Here is a tiny trained network, its code and every weight. The questions are about switching its units off for an input and a class, where a switched-off unit gives its printed mean instead of its output.

import numpy as np


def w(rows, s, z=0):
    codes = np.array(rows[::2]) - 128.0
    scale = np.full(codes.shape[1], s)
    scale[-1] = z or s
    return codes * scale


def f(y):
    return np.maximum(y, 0)


def log_softmax(a):
    a = a - a.max(-1, keepdims=True)
    return a - np.log(np.exp(a).sum(-1, keepdims=True))


def net(x, mask):
    res = np.array(x, float).reshape(1, 2) / 4 @ E
    y = f(res @ A[0][:, :-1].T + A[0][:, -1])
    res = res + np.where(mask, y, B[0][:, -1]) @ B[0][:, :-1]
    return log_softmax(res[-1] @ U[:, :-1].T + U[:, -1])


A, B = {}, {}
E = w([
[169,93,24,2,90,139,65,123],'x0',
[143,144,150,178,58,42,17,58],'x1',
],0.0094)
A[0] = w([
[97,168,239,199,168,171,152,111,87],'N0',
[177,100,24,55,129,153,115,89,168],'N1',
[188,106,109,154,144,163,143,170,216],'N2',
[117,92,57,107,173,218,179,179,63],'N3',
[123,98,125,118,136,144,169,120,244],'N4',
[112,110,95,112,138,210,217,182,64],'N5',
[196,97,108,61,96,156,104,121,84],'N6',
[89,116,127,84,184,175,221,152,99],'N7',
[172,185,147,189,49,84,27,144,102],'N8',
[76,150,209,196,165,97,193,126,68],'N9',
[107,74,162,113,171,156,119,126,254],'N10',
[161,112,138,95,170,162,222,153,100],'N11',
[160,189,173,89,128,132,120,146,117],'N12',
[90,83,118,117,162,222,203,156,56],'N13',
[173,2,48,83,127,119,98,130,71],'N14',
[64,177,117,114,196,155,99,202,160],'N15',
[109,106,134,123,151,204,82,106,242],'N16',
],0.0066,0.0057)
B[0] = w([
[198,40,79,206,139,125,241,174,228],'N0',
[190,104,122,204,192,152,147,209,254],'N1',
[110,183,166,83,98,144,119,129,203],'N2',
[63,94,54,67,107,76,93,85,214],'N3',
[175,222,197,83,100,175,115,116,219],'N4',
[71,161,92,138,147,26,126,86,210],'N5',
[146,28,101,181,193,110,223,167,191],'N6',
[73,107,106,72,81,93,99,117,220],'N7',
[50,151,92,82,47,57,38,57,214],'N8',
[197,60,39,197,215,104,216,124,222],'N9',
[167,170,171,79,127,201,84,144,223],'N10',
[53,153,91,121,103,61,87,76,204],'N11',
[177,152,168,127,101,129,170,154,128],'N12',
[43,104,2,91,114,8,140,65,205],'N13',
[168,18,72,194,204,138,194,96,208],'N14',
[99,156,136,82,80,112,71,117,186],'N15',
[218,181,206,135,146,205,120,230,212],'N16',
],0.0061,0.0079)
U = w([
[188,2,88,204,197,142,221,181,49],'0',
[45,148,95,92,63,67,96,63,34],'1',
[188,248,222,112,107,232,127,200,252],'2',
],0.0081,0.0044)

Each question gives the input, the list of numbers given to net, and the class t.
The units are the neurons (one row each of A and B). Each row of codes is followed by its name. A weight is (code - 128) times the scale printed after its matrix; where a second scale follows, it is the last column's (A, B and U).
mask holds one flag per neuron, in row order. A switched-off neuron (its flag False) gives its mean, the last column of its row in B, instead of its output. The means were averaged over made-up inputs and are rounded, as every weight is.
A unit's drop is (log p(t) with every unit on - log p(t) with that unit switched off) / (log p(t) with every unit on - log p(t) with every unit switched off).
The circuit of an input: a set's keep is (log p(t) with only the set's units on - log p(t) with every unit switched off) / (log p(t) with every unit on - log p(t) with every unit switched off). Starting from the 12 units with the biggest drops (on a tie, the unit counted first), units are removed one at a time, each time the one whose removal leaves the highest keep (on an exact tie, the one counted first), for as long as the keep stays at least 0.8.
units of the circuit, in order: the units of the circuit, biggest drop first
unit that matters most: the unit with the biggest drop
top k neurons: the k neurons with the biggest drops, biggest first
drop when u is switched off: that unit's drop, to one decimal
input [7,7], class 0: units of the circuit, in order : N1, N14
input [-3,-3], class 2: units of the circuit, in order : N14, N6
input [8,8], class 0: units of the circuit, in order : N1, N14
input [3,1], class 2: units of the circuit, in order : N9, N13, N3
input [-1,-3], class 2: unit that matters most : N8
input [3,-2], class 2: top 2 neurons : N9, N0
input [-8,7], class 0: top 2 neurons : N0, N9
input [8,7], class 0: top 3 neurons : N1, N14, N6
input [-1,3], class 2: top 2 neurons : N13, N3
input [6,5], class 0: drop when N1 is switched off : 0.1
input [4,3], class 0: drop when N4 is switched off : 0.2
input [2,-3], class 2: drop when N9 is switched off : 0.1
